Each row is followed by its class number.
[ 269  -98  -94  224    9 -258 -203   78 -227 -200  241  151   50 -147
 -173   76  123   33  -35  135   88  -36  129 -163  169   -7   78 -152
 -505   25  210 -300  276  128 -411  574  186] | 7
[  51   69 -156  394 -351   24  166  256 -467  -22  132 -122 -136 -192
  -56 -199  -59  249  209 -220  268  278 -103   79 -247 -377   48 -374
  726  -14    3  -39  478 -147  132  -84  743] | 5
[  30   64  -89  403 -268  -58  152  205 -462 -122   79 -162  -87 -201
  -26 -188 -132  402  165 -267  270  325  -15  132 -222 -227  -12 -368
  662  -46   28  -76  465  -88   44 -138  723] | 7
[  15 -284 -225  342 -623 -194    5   78  544   -9   53  -47 -304  -38
  166  -55  338   -5  -33  167  336  -71   99   69 -219  482  -37 -206
 -462  -25  398  -84  488 -484 -216 -286  329] | 2
[ 111  101 -223  340 -200   56   83  136 -439  -25  141 -100  -76 -232
  -18 -120 -156  239  185 -186  286  370   15  152 -126 -238  127 -400
  471  -64   25   87  479   10  102   33  657] | 1
[ 167   -8 -257  216 -408  -29  123  210 -480  -75  152   56    7 -237
  -94 -188  -14  463   67 -263  214  327  -93  105 -203 -224  121 -437
  899  -70   97  -92  390  -40  113 -173  640] | 5
[ 252   -8 -226  241  -58  116 -201   95 -232  253   22 -292   -4 -183
   16   -9  -80  220   66 -169  295  420  -83   24 -173  -66  319 -506
  524  -65  157   65  666    6  195 -350  469] | 10
[ 153  -90   63  384 -300 -308    2   58  378  -94 -125  -83 -116 -106
  250 -111  -83   -7   30  232  246   50 -236  -30  -45  315  389 -362
 -295  -66  216 -343  148 -114 -226 -218  224] | 0
[  54 -208 -429  -22 -504   41   55   70 -115   67  -62  149  -72  -25
   74 -176   71  -91  266   94   23  183    0  208  -33 -341   52  101
  229 -247  266 -279  -72  -54  269  283   92] | 6
[ 345 -565 -188  -84   61 -126  -43  275 -271  -25 -237  398 -146   68
  -71   16   83 -355  279  106   19  205  -20  220 -134 -571   -1   21
  113 -180  211  -89   89   86  483  508  -64] | 6
[  42   26 -203  306 -363  -83  164  194 -320  -39  219 -133 -143 -301
 -109 -163  -23  323  186 -179  296  285 -105   61 -179 -195   89 -282
  854  -13  120 -110  449 -213   83  -41  722] | 5
[  98 -109 -156 -239 -416   29 -246   63 -270   56  -84  228 -439  -47
   11 -181 -253 -384   60  -16 -269  283 -192  396  299 -388  -23 -318
  211 -227  234 -407  -38  152  382  213  -17] | 8
[ 138  -56   53  315    2 -254 -236  109 -388  155  254   12 -263 -283
 -312  119  109  118   50  175  126   79   83 -133  118  -61  106 -278
  164  -36  239    2  577   25 -232  597  439] | 4
[ 258 -120 -118  378 -158 -472   32   82  191 -186    2   91  -44  -12
  226  -30  267  147  -28  139  227  -49 -124 -167 -161  331  228 -299
 -331  -50  352 -279  207 -242 -216 -153  331] | 10
[  -9 -128 -476 -106 -641   -3   13   57 -101   26 -103  239 -108  -21
  111 -246  124 -246  176  117   44   51  -13  250  122 -347  103    7
  156 -213  377 -241 -113  -51  193  286  141] | 4
[ 233  -87   -3  315 -129 -342   69   58  260   64  -12 -110   11  -27
  222  -29   18   23   12  208  184    7 -101 -109 -177  226  379 -242
 -369  -20  180 -129  120 -119 -199 -159  159] | 8
[ 279  -37  -24  339  -72 -340   85   59  135 -148 -207  196   70    9
  321  -85  -17   17  -81  200  146  -10 -224 -223 -124  386  455 -425
 -572  -73  208 -323  131   36 -210 -262  183] | 3
[  40  209 -249  364 -236  171  135   40 -441  -26  131 -148 -129 -223
  134 -127 -120  396  111 -108  304  353   91   58  -84  -70   78 -405
  532 -134  137  -21  537 -129  -45 -108  726] | 2
[ 284  104   86  347  150 -491   34  113  115 -137  -50   38  -91   46
  277   29 -129  -35 -118  151  103   68 -331 -177  -60   95  433 -407
 -297  124   83 -348   52 -279 -189 -341  266] | 6
[ 218 -274 -307  331 -151 -384   72  206  505 -337 -283  322 -104   34
  139 -180  155 -101   88  155   36   17 -224 -146 -205  261  253 -240
 -577  -65  342 -331  236  -40 -104 -176  257] | 4
[  56 -232 -396 -142 -636   44  -13   31  -31   79  -48   78 -158  -72
  159 -181   40 -221  304  113  113  202  -77  296  -29 -395   46   22
  289 -188  159 -214 -117  -61  364  186   94] | 3
[ 222  -94   -4  250  117 -245 -205   56 -527  -20  305   51  -61 -213
 -287  119  254   33  -57   40  126    5   -1 -133   71  -41  209  -95
  -41  -61  206   25  350  -42 -209  746  279] | 2
[  -6 -276 -242  -75 -592   39  -71   64 -245  -73  -74  279 -211  -12
 -117 -213  116 -142  125  -60  -22  111  -48  299   75 -415   33  -10
  295 -216  341 -178  -37    1  254  345  155] | 8
[  63 -219 -398  -75 -627  157   -9   10 -124   30   -4  252  -20  -51
   23 -217  206  -93  160   66  -21   69  100  185  -57 -468  -39   10
   93 -167  384 -137  -28  -42  304  246   65] | 5
[ -37 -250 -286  -75 -593  -10  -15   66 -129   50  -81  238 -197  -51
  -43 -181  147 -132  200   92  -22   82  -10  227   12 -374  -95   55
  327 -207  354 -185   -7 -106  281  341  163] | 8
[-106 -275 -320 -126 -613  117   61   35  -65   50  -23  159 -235  -80
   19 -218  220 -176  257  128  -19  100   58  221   24 -392  -98  202
  272 -265  409 -127  -37 -134  344  453  110] | 11
[  90   97  117   82  430  220   95   11 -492  203  565 -182   27 -110
  -33  430 -179   98 -128 -229  311  216 -227 -251 -122  377  448 -225
  131  -82 -234  390  383 -290 -292  253  312] | 2
[ 223  -61 -159  246   53 -162 -183   85 -339   82  304   -6 -129 -373
 -195  105  140   77  120  196  183  196  124 -194   79  108  194 -182
  -49 -208  248   12  564  -14 -247  671  376] | 5
[ 303  -91 -131  282  -14 -292 -239  169 -754  104  294  -35 -219 -301
 -334   30  191  -57  -48 -117  150  247 -104  -19   48 -163  267 -400
  169  101  222 -103  601  -71  -27  544  451] | 1
[ 248 -138  241  429   -9 -388 -101  107  296  -49 -149   -9   75 -191
   64   46 -124  119  128  235  210   56 -167 -163 -195  153  264 -267
 -148 -129  256 -314  296 -101 -206   80  263] | 10
[-163 -165 -121   24 -265   54 -140   10 -152   54 -401  460 -287   -6
  -32 -189   95 -140  272  213  -75  203   86  132  -52 -541 -440  -40
  264 -124  248  -46   24  -32  345  357  133] | 10
[ 177  -36 -243  233   -4 -187 -287   90 -300    5  253   55  -89 -311
 -170   68  210   20   39  259  119   87   84 -122  213  124  156 -170
 -207  -81  319   22  451  -76 -270  677  294] | 2
[ -28    3 -254  271 -511  -25  213  185  -23  -74  134   36 -262 -247
  -26 -206  179  249  324  -77   45  250  102  152 -348   12 -437  -54
  593  -84    9  -31  422 -376  197  -92  569] | 3
[  27   17 -172  307 -414  120  248  210 -375   43  201 -203 -103 -223
  -48 -202 -157  294  211 -218  229  327   35  171 -201 -184   28 -222
  708 -167   82    9  437 -133   76   26  649] | 8
[ 213 -100  -30  191    0 -164 -120  156 -421   -7  269  100  -93 -184
 -187  113   27   68   45  122   55    8  116 -110   76   95   58 -165
 -249 -178  182    1  368   80 -319  693  240] | 1
[ -39 -144  482  330  372 -546  -65  159  -70 -170 -250  253 -146  -45
 -140   28  281  256 -176    1   78 -250  -89 -156 -388  292  248 -148
   92  -39   64  218  326  -26 -344  109  260] | 10
[  80 -289 -312  -99 -484 -111   72  102 -174 -105  -44  334 -194  -51
  -59 -115  268 -140  297   37  -40   56    6  149  -71 -481 -192  137
  297 -224  324 -287  -25 -100  349  410  180] | 6
[  24 -265 -395 -103 -616   52   17   90  -39  100  -20  139  -86  -27
   -5 -188  117 -168  236   48   15  167   -9  250  -40 -400    0  116
  259 -211  331 -152  -51 -124  326  301  121] | 11
[  15 -142 -367 -113 -560   72 -139   -6  -56  182  -92  134 -166    7
   25 -175   -5 -113  181  142  -41  189  -46  267    5 -377  -64   27
  271 -159  251 -299  -44  -34  412  147   57] | 9
[-124 -430 -421 -100 -654   76 -174   61  153  -68 -123  214 -217   11
  -79 -259  140 -317  263  -11  -57  202 -163  308   12 -463  -58  160
  110 -182  273 -242 -152  -97  351  337    1] | 8
[  58 -198 -351 -111 -452  250  -31   95 -219  131  -20   77  -73  -13
  115 -167  -72  -89  253   12  182  283   -9  254  -84 -441   41  -16
  358 -198  215 -323  -14   38  277  318   59] | 7
[  47 -295 -303  -93 -610   26  -74  -24   37   18  -97  170  -59 -106
  -43 -191  -31 -411  278  191   68   99  -81  296   82 -446  124  159
  110 -132  272  -70 -177  -84  166  520   83] | 9
[ 185   30 -233  277 -290   69  257  218 -437  -61  117  -19  -38 -139
   33 -161  -89  282  111 -290  231  373  -24  107 -225 -208   48 -402
  586  -78  130  -57  457 -148   86 -117  697] | 10
[  32 -292 -434 -106 -641  -36   68   66  -89   62 -221  266 -124   24
  -45 -261  251 -302  234  187  -77   20   53  242  -59 -549 -142  213
  144 -128  214 -120  -81  -15  347  348  110] | 9
[ 271  117  -50  293  -23 -465  -55  -33  171   49   62  -86  179 -127
  194  -56 -101   32 -156  307  167   13 -238  -87  139  188  674 -286
 -170  104   58 -426 -106   43 -153 -197   14] | 8
[  -3 -187 -429  -90 -571   -7   82  119 -178   39   13   97 -195   12
  112 -232    2 -256  319   51   83  113  -10  318    8 -580   23   98
  259 -139  228 -216 -139  -55  322  350  169] | 1
[ 412  -88  -28  264 -156 -334  141   61  167   37  -78 -126   -7  -84
  375  -65 -137  -48  101  265  185  176 -182  -82 -144   78  386 -395
 -258  -60  168 -197  169  -94   -9 -261  272] | 0
[ 196 -340 -159   23 -290   23 -129  113 -251  305 -130  202  111  -58
 -157  -57  255   68   83   27   96   78  173  133 -226 -120    9  -41
  288 -109  419  -86  405   61  141  380   82] | 8
[   0 -229 -311  -48 -695   62  -25   -2    3   76  -11  101 -120  -69
  -23 -177   68 -177  230  157    8  116   48  316   53 -446    0  171
  184 -246  290 -117 -123 -127  236  408  106] | 9
[ -28  143 -200  338 -361 -109  217  149 -411  -44  214 -151 -220 -308
 -112 -145  -24  443  192 -177  314  283  -21   33 -126  -34  -18 -297
  878  -65  137 -123  510 -226   74 -127  813] | 5
[  33 -301 -373  -84 -627   45   13  108  -61  -48 -145  334 -160  104
   27 -232  113 -285  128  -33  -80  114 -110  352   51 -549   -2  -76
  156 -118  275 -228 -116   34  389  162  103] | 11
[ 232  -38  -77  254  128 -309 -196   99 -457   71  226   37 -102 -303
 -217  111  147   70   92  197   85   67   33 -194   -1  -92  154 -190
   33  -67  158  -69  469   79 -164  637  358] | 7
[ 367 -137  -94  432 -124 -481   60  151  148 -104  -91  138  -18  -28
  233  -67 -103   26    5  324  131   35 -149  -83 -127    6  331 -393
 -393   41  268 -303  147  -95 -132  -91  309] | 3
[  96  131 -216  375   17  -59  -20  -17  276   61 -140   34 -311  -30
  591   44  194  211   95  321  223  150  107 -176  -69  628   54 -537
 -317 -205  387 -203  533 -193 -240 -414  311] | 9
[  72 -148   39  477 -678 -298   18  -99  710 -171  -35 -227  -93  133
  475  -57   14  158  191  262  166 -102  -94  -36  -49  513  -56 -184
 -659 -119  148 -475   42 -299 -416 -471  248] | 0
[  39   -5   79  461 -314 -365 -156   84  269  -59 -236  -73 -174  -59
   46 -275   48  181   -4   44  111   54 -262 -190 -154  420  240 -297
  -18 -129  255 -508  208  -35 -231 -381  225] | 0
[  75 -311 -289  -82 -489 -236   38  140 -228  -37  -47  250 -122  -57
 -128 -210  152 -160  265    9  -23  112 -115  207  -65 -550   65  191
  407 -157  271 -366 -136  -53  385  428  132] | 6
[ 324   20   44  221  -66 -281  226   64  165  -95  -21  -96    0  -42
  476  -12 -249  -84  153  254  262  109 -239  -75 -161  232  514 -276
 -240 -156 -122 -239  -75 -142 -174 -259  147] | 4
[ 265 -134   71  191  -96 -254 -108  266 -371  -86  301   87 -105 -342
 -132   96  -19   99  345  274  289   60   36 -128   -1   52  -28 -113
  270 -124  196 -210  367 -196 -317  762  364] | 4
[  -2 -132 -347 -154 -477  109 -265  -88  151   37 -158  144 -217  -34
  124 -148   -1 -289  269  188   17  133   40  264  187 -377  -17  -70
   67 -103  186 -255  -76  190  210   88  -41] | 7
[  -8   45 -284  327 -460  -25  234  179 -350  -73  119   -2 -209 -240
  -34 -270  -54  179  160 -168  201  341 -164   93 -199 -204   -4 -293
  698  -42  145  -18  313 -313  181  -51  696] | 1
[  97  -81 -164  299 -324   46   66  261 -373  -34   67  -16    9 -275
 -180 -187 -102  267   96 -240  187  331 -214   72 -216 -248  205 -409
  764  -55  132   18  453  -42  113   -8  615] | 11
[ 174  -84 -134  289 -332 -258   46   45  447  -44 -109  -15  -16  -45
  392  -98  -11  -13   53  363  213   40  -93  -81  -77  379  190 -259
 -481  -76  218 -303  112 -224 -261 -223  164] | 0
[  65 -241 -438  -40 -480 -118  217  160 -260    6   14  110 -130   19
   90 -140  230 -177  291  160  -10  -54  160  172   -5 -312 -167  235
   11 -277  340 -162   30 -150  156  531  232] | 8
[ 309 -118  132  268 -131 -554   92  117  216 -117 -170   73  -70  -77
  150  -74  -44  -42  118  323   64  -22 -208 -137  -87  201  402 -168
 -249 -142  140 -301   15  -20 -169  -52  165] | 9
[ 101  -59 -122  269 -373 -185  101   30  481   -9  -91 -134   88  -98
  307 -113 -144  -22   93  236  189   73 -215  -83 -131  243  329 -248
 -380  -73  128 -170   24 -117 -165 -294  172] | 7
[ 144  -26  -73  398 -166 -464   69   11  314 -123  -13  -87 -123 -132
  261 -108  -70  -25   98  268  224   76 -191  -83  -69  304  280 -190
 -316  -27  164 -379    0 -234 -226  -90  215] | 6
[ 171 -119 -267  136  -34  -23 -365   13 -210   93  326 -138   11 -275
 -294   99  212  -22  -64  212  190    5    6 -215  349  135  504  -50
 -183 -158  338  165  378  102 -312  659  186] | 5
[ 147  -99  -39  334 -280 -354  -99   76  375 -152 -113   39 -167 -111
  204  -83   99  -52   81  268  221  -25 -206  -99  -42  236  318 -295
 -240  -57  241 -277  174 -157 -173 -205  238] | 6
[ 293    3  -60  276  -31   10  193  336 -608  -71   23   96    9 -236
  -63 -201 -200  149   75 -278  247  491 -144   73 -210 -121  176 -480
  559  -80  149  -29  510  -71  113  142  583] | 2
[ 218   15 -283  287 -198 -357 -282  -61 -112 -144   95  214    9 -274
 -169  -13  196   77   43  421  -78   21   40 -200  375   11  197 -155
 -468 -138  255 -243  187  225 -225  547  253] | 6
[ 145 -428 -373 -160 -553   50  -84  -49   21  -15   12  277  -84  -70
    4  -39  295 -326  137   87  -87   91   97  345  215 -274    3   65
  -42 -247  419  -26   22  -73  282  390  -24] | 9
[ 183   28 -291  299 -232   91  171  126 -377   39  110  -90  -56 -192
   32 -125  -45  240  108 -194  242  379   18  117 -199 -132  165 -431
  507  -77   97   76  517  -25  129 -155  623] | 11
[ 174 -114   42  211  110 -203 -162  108 -438    4  304  264 -148 -229
 -287  168  203   57   16   72  124   24   40 -114  -18   18   59 -214
  107   38   90   43  439  -31 -232  624  293] | 2
[ 215  131 -194  169   80 -329 -121   99 -568   22  265  172 -195 -264
 -101   60  189   47   -8  182   81   67   56 -184  126  -27  202 -264
   29  -44  111 -194  376   68 -208  527  386] | 3
[  42 -147 -351   31 -335  -28   86   47 -240   10  -29   93 -206  -83
  133  -43   79   10  226  127   12  143   82  158  -26 -244 -142   69
  242 -387  371 -215   78 -228  142  422  262] | 6
[ 173 -414 -339 -114 -390    3  -17   96  -23   -2  -91  262  -67   46
   73  -40  102 -252  233   87   71  135  -15  254   34 -383   62  -46
   38 -162  246 -147   29   50  304  249   54] | 8
[ -17 -303 -358 -140 -515  160  -33   72  -15   53  -99  155  -59   -3
   -5 -173   58 -256  180   16   44  141  -65  304   99 -462  170   82
  253 -177  223 -167  -50   68  301  304   50] | 10
[ 335  -24  -89  220   -5 -171 -227  123 -572  -74  155   -6 -222 -205
   -9   39   80   40  170   92  208  166  114   -7   94 -232  171 -340
   33 -190   56 -160  417  229 -221  554  368] | 1
[ 205   -7 -162  346 -234 -138   31  247 -472  -81  129 -105 -232 -142
   19  -80    1  240  217 -116  226  323  -82  149 -149 -348   38 -391
  753  -96   43  154  356 -228   51  -23  698] | 7
[  80  -27 -119  355 -206    6  295  360 -378  170  200 -248  -84 -267
  -70  -99 -159  294  292  -22  271  265   82   57 -305 -228   61 -129
  719 -208  180  213  465 -276   31  259  644] | 10
[ 224  -53 -159  205  -69 -301 -197   88 -343   10  279   82 -149 -328
 -279   46  302  -38  -16  168   40   46   51 -124  134 -179  230 -191
  -61  -15  273   32  448   23 -142  627  394] | 7
[ 388  -58    1  380  -29 -469  171  152   35   17  -41   20  -47  -94
  272   -8  -46   30   84  252  192  119  -44  -96 -153  118  291 -439
 -260  -15  201 -278  338  -99  -32 -204  340] | 8
[ -21 -205 -416  -91 -558  -55  -39   28  -67  -27  -79  140  -88  -73
   29 -234  139 -154  213  134 -100   51   38  266   59 -398  -10  197
   66 -279  361 -191 -118  -57  236  467  111] | 10
